Below are the code and all the weights of a small trained network. Each question names an input and a target symbol and asks about switching units off, where a switched-off unit gives its printed mean instead of its output.

import numpy as np


def w(rows, s, z=0):
    codes = np.array(rows[::2]) - 128.0
    scale = np.full(codes.shape[1], s)
    scale[-1] = z or s
    return codes * scale


def f(y):
    return np.maximum(y, 0)


def softmax(a):
    e = np.exp(a - a.max(-1, keepdims=True))
    return e / e.sum(-1, keepdims=True)


def log_softmax(a):
    a = a - a.max(-1, keepdims=True)
    return a - np.log(np.exp(a).sum(-1, keepdims=True))


def net(x, mask):
    ids = ['ΓΠΩζλμτ'.index(c) for c in x.split()]
    T = len(ids)
    res = E[ids] + P[:T]
    r = res
    for j in range(2):
        rows = slice(4 * j, 4 * j + 4)
        q, k, v = (r @ M[0][rows].T for M in (Q, K, V))
        z = softmax(np.where(np.tri(T) > 0, q @ k.T / 4**0.5, -1e9)) @ v
        o = O[0][rows]
        res = res + np.where(mask[j], z, o[:, -1]) @ o[:, :-1]
    y = f(res @ A[0][:, :-1].T + A[0][:, -1])
    res = res + np.where(mask[2:6], y, B[0][:, -1]) @ B[0][:, :-1]
    return log_softmax(res[-1] @ U[:, :-1].T + U[:, -1])


Q, K, V, O, A, B = {}, {}, {}, {}, {}, {}
E = w([
[71,138,159,48,160,174],'Γ',
[99,94,113,70,124,87],'Π',
[144,96,221,74,101,184],'Ω',
[52,178,108,188,252,250],'ζ',
[152,8,129,231,191,190],'λ',
[21,102,96,113,61,173],'μ',
[125,78,82,20,191,240],'τ',
],0.012)
P = w([
[165,143,120,136,69,15],'0',
[153,151,80,81,149,37],'1',
[138,2,175,129,132,171],'2',
[204,137,35,157,91,174],'3',
[73,122,24,31,176,103],'4',
[121,26,189,132,104,151],'5',
],0.0098)
Q[0] = w([
[165,128,82,99,148,205],'H1',
[114,128,227,211,152,147],'H1',
[83,87,156,84,234,80],'H1',
[101,35,122,54,118,203],'H1',
[78,85,255,249,7,138],'H2',
[92,183,193,148,98,55],'H2',
[89,156,169,235,127,105],'H2',
[48,87,105,98,216,34],'H2',
],0.018)
K[0] = w([
[60,58,161,74,140,149],'H1',
[148,229,180,113,126,125],'H1',
[142,117,66,57,89,84],'H1',
[80,112,134,56,69,201],'H1',
[198,245,253,109,116,75],'H2',
[170,210,102,174,161,73],'H2',
[180,144,103,133,104,56],'H2',
[184,163,34,83,97,171],'H2',
],0.019)
V[0] = w([
[229,135,10,147,40,239],'H1',
[181,234,138,161,202,175],'H1',
[59,46,101,205,169,106],'H1',
[108,74,63,175,162,83],'H1',
[88,153,86,50,137,158],'H2',
[35,121,140,148,227,50],'H2',
[66,233,215,128,144,196],'H2',
[17,97,105,209,13,194],'H2',
],0.012)
O[0] = w([
[169,53,73,126,215,10,110],'H1',
[161,81,112,43,122,177,1],'H1',
[74,111,192,137,59,94,154],'H1',
[48,104,126,99,119,112,129],'H1',
[128,99,81,10,132,75,221],'H2',
[66,174,154,99,116,173,123],'H2',
[160,149,145,88,13,155,94],'H2',
[146,211,223,109,161,49,122],'H2',
],0.011,0.0091)
A[0] = w([
[147,18,230,76,213,196,7],'N1',
[115,126,249,116,123,173,195],'N2',
[125,253,30,84,126,116,44],'N3',
[81,15,213,70,139,210,1],'N4',
],0.012,0.005)
B[0] = w([
[76,215,134,132,19,103,200],'N1',
[122,98,58,83,82,143,251],'N2',
[141,108,138,188,68,104,223],'N3',
[201,126,231,175,249,112,223],'N4',
],0.013,0.011)
U = w([
[147,78,245,64,152,140,252],'Γ',
[160,17,156,106,167,90,215],'Π',
[163,103,177,146,54,128,61],'Ω',
[74,171,175,134,194,170,226],'ζ',
[236,102,212,208,130,104,90],'λ',
[70,3,243,153,117,133,11],'μ',
[149,167,223,122,135,51,37],'τ',
],0.0053,0.0029)

Each question gives the input, a string of symbols that net reads in full, and the target symbol t.
The units are the heads (4 rows each of Q, K, V and O) and the neurons (one row each of A and B). Each row of codes is followed by its name. A weight is (code - 128) times the scale printed after its matrix; where a second scale follows, it is the last column's (O, A, B and U).
mask holds one flag per unit, heads first, then neurons. A switched-off unit (its flag False) gives its mean, the last column of its rows in O or B, instead of its output. The means were averaged over made-up inputs and are rounded, as every weight is.
A unit's drop is (log p(t) with every unit on - log p(t) with that unit switched off) / (log p(t) with every unit on - log p(t) with every unit switched off).
The circuit of an input: a set's keep is (log p(t) with only the set's units on - log p(t) with every unit switched off) / (log p(t) with every unit on - log p(t) with every unit switched off). Starting from all 6 units, units are removed one at a time, each time the one whose removal leaves the highest keep (on an exact tie, the one counted first), for as long as the keep stays at least 0.8.
circuit, biggest first: the units of the circuit, biggest drop first
top k neurons: the k neurons with the biggest drops, biggest first
which heads matter: for each layer, one digit per head in row order, 1 if its drop is at least 0.15 and else 0, layers parted by /
drop of u: that unit's drop, to one decimal
input τ τ Γ ζ ζ, target Ω: circuit, biggest first : [N3; H2]
input ζ Π Π τ, target ζ: circuit, biggest first : [H2; H1; N3]
input Γ ζ Ω τ, target λ: circuit, biggest first : [H1; H2]
input Γ ζ τ Ω μ, target Π: circuit, biggest first : [H1; H2]
input Π Π ζ, target ζ: which heads matter : 01
input Γ λ ζ Ω, target Γ: circuit, biggest first : [H1; N4; H2; N2]
input τ Γ μ Γ, target τ: which heads matter : 11
input μ Γ τ Π, target Π: circuit, biggest first : [H1; H2]
input Γ τ Ω Π λ, target ζ: circuit, biggest first : [H2; N3]
input τ ζ Γ τ ζ, target Π: circuit, biggest first : [H2]
input τ ζ λ Π Γ, target ζ: which heads matter : 01
input Π Γ λ, target λ: circuit, biggest first : [N4; H1]
input Ω Γ ζ ζ Π τ, target τ: circuit, biggest first : [N1; N2; H1]
input Γ λ μ τ τ Π, target Π: circuit, biggest first : [H1]
input λ μ ζ μ, target Γ: circuit, biggest first : [H1; N4; N3]
input ζ Γ Ω ζ, target λ: top 2 neurons : [N2; N1]
input τ λ Γ ζ, target Ω: top 2 neurons : [N4; N3]
input Γ μ ζ ζ Γ, target Ω: top 3 neurons : [N3; N2; N4]
input ζ ζ Ω μ, target λ: top 2 neurons : [N2; N1]
input μ τ Π μ, target ζ: top neuron : [N3]
input Γ Π Γ τ, target Ω: top 2 neurons : [N4; N3]
input τ ζ τ Π ζ, target Π: drop of H2 : 0.3
input λ ζ Γ Π, target Ω: drop of N3 : 0.1
input Γ Γ ζ λ, target Γ: drop of H1 : 0.6
